[[-20 -26]
 [ 46  65]
 [-22 -30]
 [ 44  63]
 [-38 -53]
 [-20 -26]
 [-22 -30]
 [-36 -50]
 [-10 -15]
 [ 19  27]
 [-31 -42]
 [ 38  54]]
->
[[-20]
 [ 46]
 [-22]
 [ 44]
 [-38]
 [-20]
 [-22]
 [-36]
 [-10]
 [ 19]
 [-31]
 [ 38]]

[[  2  -1  -2   1  -2   2  -2   3]
 [-11  16   3  -9  14 -17  11  17]
 [ 45 -20  25  37  42 -59 -38   0]
 [ 73  45  -2  46  16 -53  64 -70]
 [  3  -3  -2   2  -4  -1  -2   4]
 [ 10 -59  13 -26  68 -30 -75  44]
 [  0   2   3   1   0  -1   2  -1]
 [ -2   0   0   1  -1  -1  -1   0]
 [-11 -19 -41  12  -4  29  -9 -30]
 [ -4   1   1   0   0  -1   0  -1]
 [  3  -1  -1   2  -2   0   0   1]]
->
[[  2  -2  -2  -2]
 [-11   3  14  11]
 [ 45  25  42 -38]
 [ 73  -2  16  64]
 [  3  -2  -4  -2]
 [ 10  13  68 -75]
 [  0   3   0   2]
 [ -2   0  -1  -1]
 [-11 -41  -4  -9]
 [ -4   1   0   0]
 [  3  -1  -2   0]]

[[48 57 50]
 [48 36 33]
 [43 49 50]
 [48 36 55]
 [48 53 55]
 [38 36 50]
 [73 36 50]
 [38 32 50]
 [43 53 33]
 [63 40 55]
 [48 32 42]]
->
[[48 50]
 [48 33]
 [43 50]
 [48 55]
 [48 55]
 [38 50]
 [73 50]
 [38 50]
 [43 33]
 [63 55]
 [48 42]]

[[-60  90 -34  23   9  10 -40  90 -49  86  61  47  43]
 [ 72 -25 -26  36  52 -21 -38 -16 -23 -17 -81  35  -1]
 [-53  38 -12 -28  17   8 -19   7  52 -67   9   1  51]]
->
[[-60 -34   9 -40 -49  61  43]
 [ 72 -26  52 -38 -23 -81  -1]
 [-53 -12  17 -19  52   9  51]]

[[-52  62  73 -36 -40  75 -27  72  45 -17 -70  21 -12]
 [ 50 -66 -44  50  28 -36 -77 -56  11 -41 -30  75 -29]]
->
[[-52  73 -40 -27  45 -70 -12]
 [ 50 -44  28 -77  11 -30 -29]]

[[ 50 -23 -64 -17   7 -30  77]
 [ 73 -30 -43   8  31 -46  28]
 [ 25 -21 -84  -9  -1 -47  91]
 [ 78 -25 -42  -3  20 -49  50]
 [ 47 -29 -74   2   7 -56  92]
 [ 77 -33 -41   6  21 -49  41]]
->
[[ 50 -64   7  77]
 [ 73 -43  31  28]
 [ 25 -84  -1  91]
 [ 78 -42  20  50]
 [ 47 -74   7  92]
 [ 77 -41  21  41]]

[[ 89  15  31]
 [ 40  46 -49]]
->
[[ 89  31]
 [ 40 -49]]

[[ 20 -50  30 -23   4 -13  13  32  15  59]
 [-16  24 -36   6 -23 -12 -15 -38 -13 -52]
 [ 10   5  10  44 -74 -87  21 -60  11  18]
 [  0   1   1   1   0  -1   0   0   1   0]
 [ -3  -4  -2  -3  -8 -11  -4  -6  -1  -2]
 [  1   0   0   0   0   1   0   0  -1  -1]]
->
[[ 20  30   4  13  15]
 [-16 -36 -23 -15 -13]
 [ 10  10 -74  21  11]
 [  0   1   0   0   1]
 [ -3  -2  -8  -4  -1]
 [  1   0   0   0  -1]]
---
[[  2 -26 -50  53  23]
 [-35 -39 -55  87 -86]]
->
[23 87]

[[-17 -26  33]
 [  0   2  88]
 [-26  -2  -3]
 [ 11   5 -64]
 [  9  -4  11]]
->
[ 33   2 -26]

[[-53  65  27   6]
 [ 58 -52 -70  90]]
->
[  6 -70]

[[  8 -22 -10  -5  20]
 [ 61   8 -54  17   6]
 [-46 -16 -90 -63  53]
 [  9  -2  -1  -4   1]]
->
[ 20  17 -90  -2]

[[-36  39 -34]
 [-39  40 -35]
 [-36  40 -37]
 [-30  81   3]
 [-31  85  10]]
->
[-34  40 -36]

[[ -4  79 -25   9   0]
 [ -7  -7  -5  12  -6]
 [  0 -27 -25  -1  -8]]
->
[  0  12 -25]

[[ -5  86]
 [ 51 -54]]
->
[86 51]

[[ 47  62 -16]
 [ 78 -13  44]
 [ 29  76 -18]
 [ -5 -32   7]]
->
[-16 -13  29]
---
[[-47  26   2  66]
 [-63 -68   0  60]
 [-55  66  -2 -59]
 [ -7 -28   5  12]
 [-58 -21  -2 -44]
 [  9 -83  -1 -46]
 [ 45  51   0 -17]
 [-50  41   1 -54]]
->
[[ 26   2  66 -47]
 [-68   0  60 -63]
 [ 66  -2 -59 -55]
 [-28   5  12  -7]
 [-21  -2 -44 -58]
 [-83  -1 -46   9]
 [ 51   0 -17  45]
 [ 41   1 -54 -50]]

[[-22   5 -20 -32  15   2  33  15  -1  13]
 [ 17  23 -20 -57 -30   7  26 -31  31  -9]
 [ 33 -12   6  -3 -25  12   0 -26   2  -5]
 [-44  19 -86  20 -54 -10   3  73  26  18]
 [-18  -2  32 -10  29  -2  32  47  -4 -38]]
->
[[  5 -20 -32  15   2  33  15  -1  13 -22]
 [ 23 -20 -57 -30   7  26 -31  31  -9  17]
 [-12   6  -3 -25  12   0 -26   2  -5  33]
 [ 19 -86  20 -54 -10   3  73  26  18 -44]
 [ -2  32 -10  29  -2  32  47  -4 -38 -18]]

[[ 17 -35  51  43   5]
 [ 21 -31  48  28   9]
 [ 12 -28  46  29  12]
 [ 13 -34  52  37   1]
 [ 11 -23  68  20   8]
 [ 31 -23  66  44   9]
 [ 28 -36  66  43   0]
 [  1 -44  71  41  11]
 [ 17 -27  86  40   8]
 [ 14 -38  49  36   5]
 [ 26 -32  55  49   2]]
->
[[-35  51  43   5  17]
 [-31  48  28   9  21]
 [-28  46  29  12  12]
 [-34  52  37   1  13]
 [-23  68  20   8  11]
 [-23  66  44   9  31]
 [-36  66  43   0  28]
 [-44  71  41  11   1]
 [-27  86  40   8  17]
 [-38  49  36   5  14]
 [-32  55  49   2  26]]

[[ 73 -23  -1   0   9  -2  45  74   0  -3   0  -2 -51]
 [-18  12  -1   0 -29   3  32 -22   0 -19   0  -1  25]
 [ 40  -3   0   1 -18   2 -42   5   1   5   0   0  21]
 [ 19  -3   1   0  18  -2  -5  30   1 -11   2   4  41]
 [ -6 -21  -2   1  42   3  25  -2   2  34   0   3  14]
 [-23  26  -1   1 -11   1 -45 -50   2  -9   1   1 -10]
 [  6  14   1  -1 -25  -1  27 -34   0  -9   0  -2 -29]]
->
[[-23  -1   0   9  -2  45  74   0  -3   0  -2 -51  73]
 [ 12  -1   0 -29   3  32 -22   0 -19   0  -1  25 -18]
 [ -3   0   1 -18   2 -42   5   1   5   0   0  21  40]
 [ -3   1   0  18  -2  -5  30   1 -11   2   4  41  19]
 [-21  -2   1  42   3  25  -2   2  34   0   3  14  -6]
 [ 26  -1   1 -11   1 -45 -50   2  -9   1   1 -10 -23]
 [ 14   1  -1 -25  -1  27 -34   0  -9   0  -2 -29   6]]

[[ 57 -44 -20 -47 -18  -2  -5  -2  63 -10 -10  27]
 [  0   1 -35 -24 -51 -20  -8 -14  -3  33 -69  22]
 [-55   7  33  45  30   1 -52 -14  38  25  50 -10]
 [ 47 -54 -21 -42  -9   2  23 -18 -26  45 -11  28]
 [ -8  -3   6  -5 -23 -59  -8 -17  25  32  52 -10]
 [-32  25  15  17   9  67  50  16 -51 -27  53  -7]]
->
[[-44 -20 -47 -18  -2  -5  -2  63 -10 -10  27  57]
 [  1 -35 -24 -51 -20  -8 -14  -3  33 -69  22   0]
 [  7  33  45  30   1 -52 -14  38  25  50 -10 -55]
 [-54 -21 -42  -9   2  23 -18 -26  45 -11  28  47]
 [ -3   6  -5 -23 -59  -8 -17  25  32  52 -10  -8]
 [ 25  15  17   9  67  50  16 -51 -27  53  -7 -32]]

[[  0  21 -60 -13  16 -14  11 -14  13   2 -54 -23  60]
 [-47  21 -61  87  -2 -66  36   9  15 -29  -3  55  -9]
 [-45  13 -72  79  16 -58  26   5  12 -21   5  46 -15]
 [ 29  16 -84 -26 -12   4 -19  -1  35   1 -58 -42  61]
 [  7  37 -61 -14  16 -24  15  -6   4   1 -52 -19  57]
 [-44  14 -79  80  -6 -63  18   6  14 -18   7  46 -12]
 [-14  36 -50  72 -42 -29  64  16  43 -30  16  68 -21]]
->
[[ 21 -60 -13  16 -14  11 -14  13   2 -54 -23  60   0]
 [ 21 -61  87  -2 -66  36   9  15 -29  -3  55  -9 -47]
 [ 13 -72  79  16 -58  26   5  12 -21   5  46 -15 -45]
 [ 16 -84 -26 -12   4 -19  -1  35   1 -58 -42  61  29]
 [ 37 -61 -14  16 -24  15  -6   4   1 -52 -19  57   7]
 [ 14 -79  80  -6 -63  18   6  14 -18   7  46 -12 -44]
 [ 36 -50  72 -42 -29  64  16  43 -30  16  68 -21 -14]]
